[ -4  -8   0   5  -2  -2   1   3   8   2 -13 -12  -4   1  -6  -4   2   0
   1   6   1   1  27   1 -10  -4   1   6  -7  -2  -7 -28   7   2 -15  -3
  -1   4  -4  14   7   0  -2] : K/mami
[  1  -6   5  20  -1  18  -2   7  10 -19  -6   8   3  -6  10  14  -5   4
  -7  -3   8  -2 -27  12 -25   3   5 -35   3   6 -21   8 -11   5 -11  -1
  -8  11  -1  -2 -15   7  15] : K/ner
[  8  -1   9   6   0  -3   1   9  -8  -4  -7  -9  -7  -4 -13   1   0   0
  -1   6   4  11  18  -3 -17   5  12 -10  -2   5  -4  -6   4 -23 -12  13
  -5   4  11  10   7  -1  15] : G/Kope
[-13  -3  -6  -1   1 -17   3  13   8   0 -13 -12 -14  10 -27  -2 -12  -2
  -3   6   4   1  34  -5 -13   0   2  26  -2   0  10 -17  11  16 -15   0
  -2 -11   6  12  17  -6  11] : A/mami
[ 11   4   4   4  -3  -2  -1  -9  -5   3   2  -2  10 -20  -3 -14  22  -8
   6  -1  -6   4  -2   1  14  -8   1 -15  -6  -2 -15  -4  11 -15  10   2
   5  21  -6   9  -5   7  -7] : K/gub
[ -8  -5  -8  -9  -5 -27  -3   4  11   1 -14   0   3  -5  -7   8   1  -3
  -7   2   7   2  27  -2 -12  -2  -2  15  -3  -7  -3 -19  15  23 -12 -17
  -3 -29  -2  11   8  -2  -3] : A/Kope
[ -1  -6   1 -10  -6  12  -1   6  -2  -7  -9  -5  -3   8 -13  17   2  11
  -3   3   6  -2  20   4 -25  -1   1  10   4  -5  -9 -40   9 -11 -17   8
   3  -5  10  16  13  -2  10] : A/mami
[  7  -5   3   8  -3 -15  -4  -2   5  -6   7  11  16 -35   7   5  14  -8
   1  -5   5  -1 -17   2   3   1   4 -29  -5   4 -17   3  -7  -8   8 -14
  -3  10  -8  -3 -16   9   3] : K/gub
[ 16   8   3  -6  -2   8  -7 -11  -7  -3   5   6  19   4  12   3  18   3
   0  -6   2  -3 -25   3  14   0  -2 -11   1   5 -11  14   0   7   9   1
   0 -21  -6 -11 -10   1  -1] : A/gub
[-11   1  -6 -17   5   2   5  -1  -3  13 -13 -14  -9  12 -22 -10   4   0
 -22   4  -1   7  40  -3 -11  -4  -4  33   5  -4   0 -23  17  -4  -9   2
   9 -10   9  24  26  -6  -6] : G/mami
[  0  -5  -1  -2  -4 -12   3   7   6   2  -6  -9  -8 -20  -2   4   0   2
   3  -2  -1   5  16  -5 -13   0   6   3  -7   2  11  -7   5  -1  -6  -5
  -2  11  -1   5   3   2   5] : G/mami
[  1   3  -2   4  -1 -15   0 -12  -5  11   2  -3   7 -17  -6 -20  21 -15
   6   0  -9   6  14   1  18 -10  -4 -11  -4  -5 -23 -14   9  -7  10  -8
   7  14  -6   4  -5   4 -14] : K/gub
[ -4   3   0   2   2 -30   1  -3   4   0  -6  -3   2  10 -10  -8  -5 -13
   0   8   0   1  22  -1   0   4  -6  13   5  -6  -9  -9  12  15 -14 -12
   7 -36   3  11   0  -5   1] : A/Kope
[  6  -2   0   5   0  11   0   5   2   0  -8 -12  -4 -29 -16   3  13  10
   9   4   5   8  21   4 -17  -3  12 -10  -9   5  -2 -23   4 -27  -7   7
  -6  29   0  11   4   1  20] : K/mami
[ -3  -6   4   0  -2 -11   2   3   5  -2  -6  -1   4 -13  -9   4   2  -2
  -2  -7   9   7  18  -5 -18   6  15  -8   5  -7 -17  -9   9 -13  -8 -16
  -1   4   8  10   4   3   8] : G/Kope
[  1  -9   1 -19  -4   6  -4  -8  -1   7  -7   2   3 -12 -18  22  16  16
  -7  -2   7   1  26   1 -26   1  -5  11   4  -4  -5 -15  11 -13  -5  -4
   4 -17   0  14  13  -3   9] : G/Kope
[ 12   8  -1  -7  -1  -1  -9  -1  -6  11   3  -3  10  -2  -7  -2  27   2
   3  -3  -1   1   8  -2  12  -3  -3   8  -5  -2  -1 -11   2   8   1   1
   5 -21 -12   3   0   3  -7] : A/gub
[ -5  -6   9  14   5 -11   3  -3  -5  -2  -7  -7  -1  -4  -4 -12 -11  -9
  -1   2  -3   6   6   2   0  -4   1 -13   0  -1 -16 -12  -3  -6  -5  -4
   0  27   3  13  -3   3   0] : K/Kope
[ 12  -6   7  15  -4   5  -2   2   6 -11   3  21  -1 -55  11  12  10   5
   1  -4   2  -3 -25   9  -5   1  12 -43  -8  10   3   4   5 -12  11   1
  -8  35 -16 -10 -24  13  19] : K/gub
[-16 -13  -4  -6  -1  13   4   5   6   3 -10  -1  -1  10 -17   5 -12   1
  -5   9   0   2  39   0 -28  -2   1  18   9  -2 -11 -20   8 -15 -11  -1
   5  13  17  19  19  -1   3] : D/mami
[  5   0   1  -4   2  19  -3  -5   1   0  -4   0   4  23  -1   7   2  39
  -2   1   2   4   2   5  -9  -3  -5   9   5  10 -15  -3  -3  10 -13   0
   1 -22   1   4   7  -7  -1] : D/ner
[  8   9   1 -18  -1  -7   0  -8 -11   7   9   3  13   3  -8  -4  24  -3
   3  -2  -4   5   3  -7  18   1  -6  16   4  -8  -9   3   4  -7  10  -1
   8 -29   2   5   5   0 -16] : D/gub
[ -7  -6   3  12   0  12   5   5  12   3  -4  -3 -17 -16   4  -7 -11   3
  -1   0  -7   5   7   2 -12  -2   7 -18   1  -2  11  -7  -1 -19  -1   1
   1  46   4  -1   0  30   8] : K/mami
[ -7  -5  -4 -12  -3   0   2  -6   0   3  -3   3   0  -5  -7   5   3   2
  -4   1   2   0  16   0 -13  -6   2  13   3  -4  -2  -8   9 -12   2  -6
   6  -2   0  12   8  -1   4] : D/mami
[-19 -10  -6   5   1 -32   0   9  14  -5  -9   1 -12   2   7  -1 -25  -6
  -4   6   4  -1  16  -3 -15   4  -6   4   0  -4   2  -5  10  21 -15 -16
   1 -14   8   0   5   1   2] : A/Kope
